Here is a tiny trained network, its code and every weight. The questions are about switching its units off for an input and a target symbol, where a switched-off unit gives its printed mean instead of its output.

import numpy as np


def w(rows, s, z=0):
    codes = np.array(rows[::2]) - 128.0
    scale = np.full(codes.shape[1], s)
    scale[-1] = z or s
    return codes * scale


def norm(h):
    return h / np.sqrt((h * h).mean(-1, keepdims=True) + 1e-5)


def f(y):
    return np.maximum(y, 0)


def softmax(a):
    e = np.exp(a - a.max(-1, keepdims=True))
    return e / e.sum(-1, keepdims=True)


def log_softmax(a):
    a = a - a.max(-1, keepdims=True)
    return a - np.log(np.exp(a).sum(-1, keepdims=True))


def net(x, mask):
    ids = ['ΛΦδζηθσω'.index(c) for c in x.split()]
    T = len(ids)
    res = E[ids] + P[:T]
    u = 0
    for l in range(2):
        r = norm(res)
        for j in range(2):
            rows = slice(2 * j, 2 * j + 2)
            q, k, v = (r @ M[l][rows].T for M in (Q, K, V))
            z = softmax(np.where(np.tri(T) > 0, q @ k.T / 2**0.5, -1e9)) @ v
            o = O[l][rows]
            res = res + np.where(mask[u + j], z, o[:, -1]) @ o[:, :-1]
        u += 2
        y = f(norm(res) @ A[l][:, :-1].T + A[l][:, -1])
        res = res + np.where(mask[u : u + 12], y, B[l][:, -1]) @ B[l][:, :-1]
        u += 12
    return log_softmax(norm(res)[-1] @ U[:, :-1].T + U[:, -1])


Q, K, V, O, A, B = {}, {}, {}, {}, {}, {}
E = w([
[170,70,128,8,209,131],'Λ',
[84,113,172,145,180,172],'Φ',
[63,204,188,86,126,195],'δ',
[175,86,132,131,76,194],'ζ',
[120,67,182,185,159,158],'η',
[111,127,151,80,114,171],'θ',
[66,133,186,152,143,141],'σ',
[4,144,193,249,108,67],'ω',
],0.013)
P = w([
[93,182,62,142,98,99],'0',
[182,156,215,145,185,167],'1',
[109,78,168,121,84,121],'2',
[128,255,155,126,111,162],'3',
[103,76,139,144,108,139],'4',
[190,189,160,145,107,166],'5',
[108,50,134,157,134,149],'6',
[153,215,169,137,128,159],'7',
[88,79,119,167,149,159],'8',
[173,213,152,137,105,160],'9',
[79,88,110,180,159,167],'10',
],0.014)
Q[0] = w([
[73,199,186,224,119,253],'L0H1',
[87,100,17,148,174,52],'L0H1',
[222,163,206,171,202,101],'L0H2',
[101,200,182,69,177,147],'L0H2',
],0.0057)
K[0] = w([
[79,138,87,183,125,170],'L0H1',
[82,6,224,2,183,149],'L0H1',
[153,153,214,110,227,105],'L0H2',
[42,234,114,67,147,102],'L0H2',
],0.0058)
V[0] = w([
[150,181,135,94,175,130],'L0H1',
[44,72,184,181,120,220],'L0H1',
[124,137,108,113,159,175],'L0H2',
[81,107,2,147,118,111],'L0H2',
],0.0095)
O[0] = w([
[35,137,173,152,136,189,139],'L0H1',
[206,92,160,113,2,150,254],'L0H1',
[196,59,173,115,110,188,166],'L0H2',
[94,91,133,98,108,151,25],'L0H2',
],0.0098,0.007)
A[0] = w([
[127,133,175,209,202,138,155],'L0N1',
[166,79,201,175,136,69,97],'L0N2',
[200,180,87,83,224,132,20],'L0N3',
[112,79,143,41,64,77,31],'L0N4',
[188,144,134,99,119,85,153],'L0N5',
[128,163,158,254,111,32,170],'L0N6',
[101,152,180,123,52,150,99],'L0N7',
[149,151,85,114,207,142,2],'L0N8',
[67,82,99,50,181,128,70],'L0N9',
[172,89,163,165,42,125,229],'L0N10',
[102,107,51,169,238,156,185],'L0N11',
[165,163,60,106,57,67,135],'L0N12',
],0.0091,0.0016)
B[0] = w([
[81,168,84,140,76,104,157],'L0N1',
[137,172,115,64,95,127,177],'L0N2',
[111,137,145,178,108,140,152],'L0N3',
[77,118,155,88,67,110,155],'L0N4',
[88,254,111,165,63,107,156],'L0N5',
[165,128,129,94,162,199,158],'L0N6',
[179,72,106,162,175,90,205],'L0N7',
[137,120,144,132,53,180,138],'L0N8',
[185,150,142,166,147,72,148],'L0N9',
[85,124,137,63,143,125,249],'L0N10',
[156,70,79,110,99,160,142],'L0N11',
[124,151,185,120,221,142,140],'L0N12',
],0.0091,0.011)
Q[1] = w([
[66,104,95,152,61,117],'L1H1',
[138,187,117,182,107,140],'L1H1',
[147,126,197,100,121,117],'L1H2',
[125,2,73,69,128,78],'L1H2',
],0.012)
K[1] = w([
[158,123,194,172,56,184],'L1H1',
[94,174,51,141,189,80],'L1H1',
[42,123,111,3,185,130],'L1H2',
[217,50,151,97,167,188],'L1H2',
],0.0069)
V[1] = w([
[164,187,182,174,105,26],'L1H1',
[194,75,218,135,87,113],'L1H1',
[102,177,183,200,121,255],'L1H2',
[27,88,206,158,195,116],'L1H2',
],0.0081)
O[1] = w([
[213,150,134,140,112,205,3],'L1H1',
[88,138,128,105,214,156,245],'L1H1',
[149,43,94,78,174,76,110],'L1H2',
[145,135,2,94,123,163,208],'L1H2',
],0.0096,0.0034)
A[1] = w([
[113,113,138,104,54,187,188],'L1N1',
[120,160,125,99,132,189,121],'L1N2',
[97,127,185,154,89,180,130],'L1N3',
[113,108,84,93,45,80,249],'L1N4',
[5,118,92,93,81,146,243],'L1N5',
[115,100,131,141,112,164,103],'L1N6',
[151,196,136,149,181,124,201],'L1N7',
[186,76,110,113,197,126,95],'L1N8',
[141,132,132,75,84,142,176],'L1N9',
[128,111,137,85,149,137,76],'L1N10',
[122,196,163,75,161,135,160],'L1N11',
[161,101,192,171,113,152,210],'L1N12',
],0.013,0.0022)
B[1] = w([
[41,84,145,160,162,70,254],'L1N1',
[172,123,136,104,159,179,203],'L1N2',
[84,89,103,73,201,95,216],'L1N3',
[27,129,220,30,88,99,217],'L1N4',
[76,112,220,103,68,61,242],'L1N5',
[172,141,103,73,171,39,159],'L1N6',
[136,89,115,162,80,81,165],'L1N7',
[130,247,91,162,200,109,167],'L1N8',
[40,83,129,174,153,134,235],'L1N9',
[162,143,66,163,254,123,188],'L1N10',
[152,41,122,175,78,124,219],'L1N11',
[120,217,53,87,180,82,193],'L1N12',
],0.0075,0.0095)
U = w([
[57,109,170,80,72,58,162],'Λ',
[128,3,178,171,193,124,20],'Φ',
[138,183,85,98,215,90,227],'δ',
[196,98,118,190,83,30,198],'ζ',
[191,180,254,105,142,149,7],'η',
[65,211,138,210,119,145,83],'θ',
[114,85,130,185,96,220,176],'σ',
[160,143,84,52,75,152,186],'ω',
],0.0094,0.0017)

Each question gives the input, a string of symbols that net reads in full, and the target symbol t.
The units are the heads (2 rows each of Q, K, V and O) and the neurons (one row each of A and B). Each row of codes is followed by its name. A weight is (code - 128) times the scale printed after its matrix; where a second scale follows, it is the last column's (O, A, B and U).
mask holds one flag per unit, layer by layer, with each layer's heads first. A switched-off unit (its flag False) gives its mean, the last column of its rows in O or B, instead of its output. The means were averaged over made-up inputs and are rounded, as every weight is.
A unit's drop is (log p(t) with every unit on - log p(t) with that unit switched off) / (log p(t) with every unit on - log p(t) with every unit switched off).
The circuit of an input: a set's keep is (log p(t) with only the set's units on - log p(t) with every unit switched off) / (log p(t) with every unit on - log p(t) with every unit switched off). Starting from the 12 units with the biggest drops (on a tie, the unit counted first), units are removed one at a time, each time the one whose removal leaves the highest keep (on an exact tie, the one counted first), for as long as the keep stays at least 0.8.
circuit, biggest first: the units of the circuit, biggest drop first
k most important neurons: the k neurons with the biggest drops, biggest first
top k neurons in layer l: the k neurons of layer l with the biggest drops, biggest first
input δ σ Φ σ δ Λ θ δ δ ω, target δ: 3 most important neurons	[L0N10 L0N6 L1N8]
input ω δ δ Φ η ω, target ω: top 2 neurons in layer 0	[L0N12 L0N6]
input ζ η ω ζ δ δ Λ Λ, target ζ: 2 most important neurons	[L1N7 L1N4]
input η Λ θ η ζ ω δ Λ δ, target Φ: circuit, biggest first	[L1N4 L0N7]
input θ Λ σ δ, target θ: top 2 neurons in layer 1	[L1N4 L1N5]
input Λ η δ θ ω η ω η δ, target Φ: circuit, biggest first	[L0N7 L1N4]
input η ω δ θ Φ η θ η, target η: circuit, biggest first	[L0H1 L1H1 L0N5]
input η ω Φ η σ Λ η Λ, target η: top 2 neurons in layer 1	[L1N5 L1N4]
input Φ δ σ η, target Φ: 2 most important neurons	[L1N11 L1N4]
input Φ ω σ σ ζ Λ, target Φ: 3 most important neurons	[L1N11 L1N4 L1N5]
input Λ σ Λ ω ω Λ Λ, target δ: most important neuron	[L0N9]
input Φ Λ δ Φ ζ ζ, target Φ: 3 most important neurons	[L0N10 L0N5 L1N11]
input δ Λ η δ η θ, target δ: 2 most important neurons	[L1N8 L0N10]
input θ Φ Λ δ Λ ω, target θ: 2 most important neurons	[L0N9 L0N6]
input δ θ δ ω, target δ: top 4 neurons in layer 0	[L0N10 L0N6 L0N7 L0N5]
input δ θ η δ δ, target δ: top neuron in layer 0	[L0N7]
input Φ ω δ η Φ ω, target Φ: 2 most important neurons	[L0N6 L1N11]
input η Λ η Λ Φ θ, target η: top 2 neurons in layer 1	[L1N5 L1N4]
input ω Λ ω η, target ω: 2 most important neurons	[L0N12 L0N6]
input θ δ δ σ σ δ Λ Λ ω σ, target θ: 3 most important neurons	[L0N9 L1N5 L1N4]
input ω Λ Λ ζ Λ η Λ ζ, target ω: top neuron in layer 0	[L0N12]
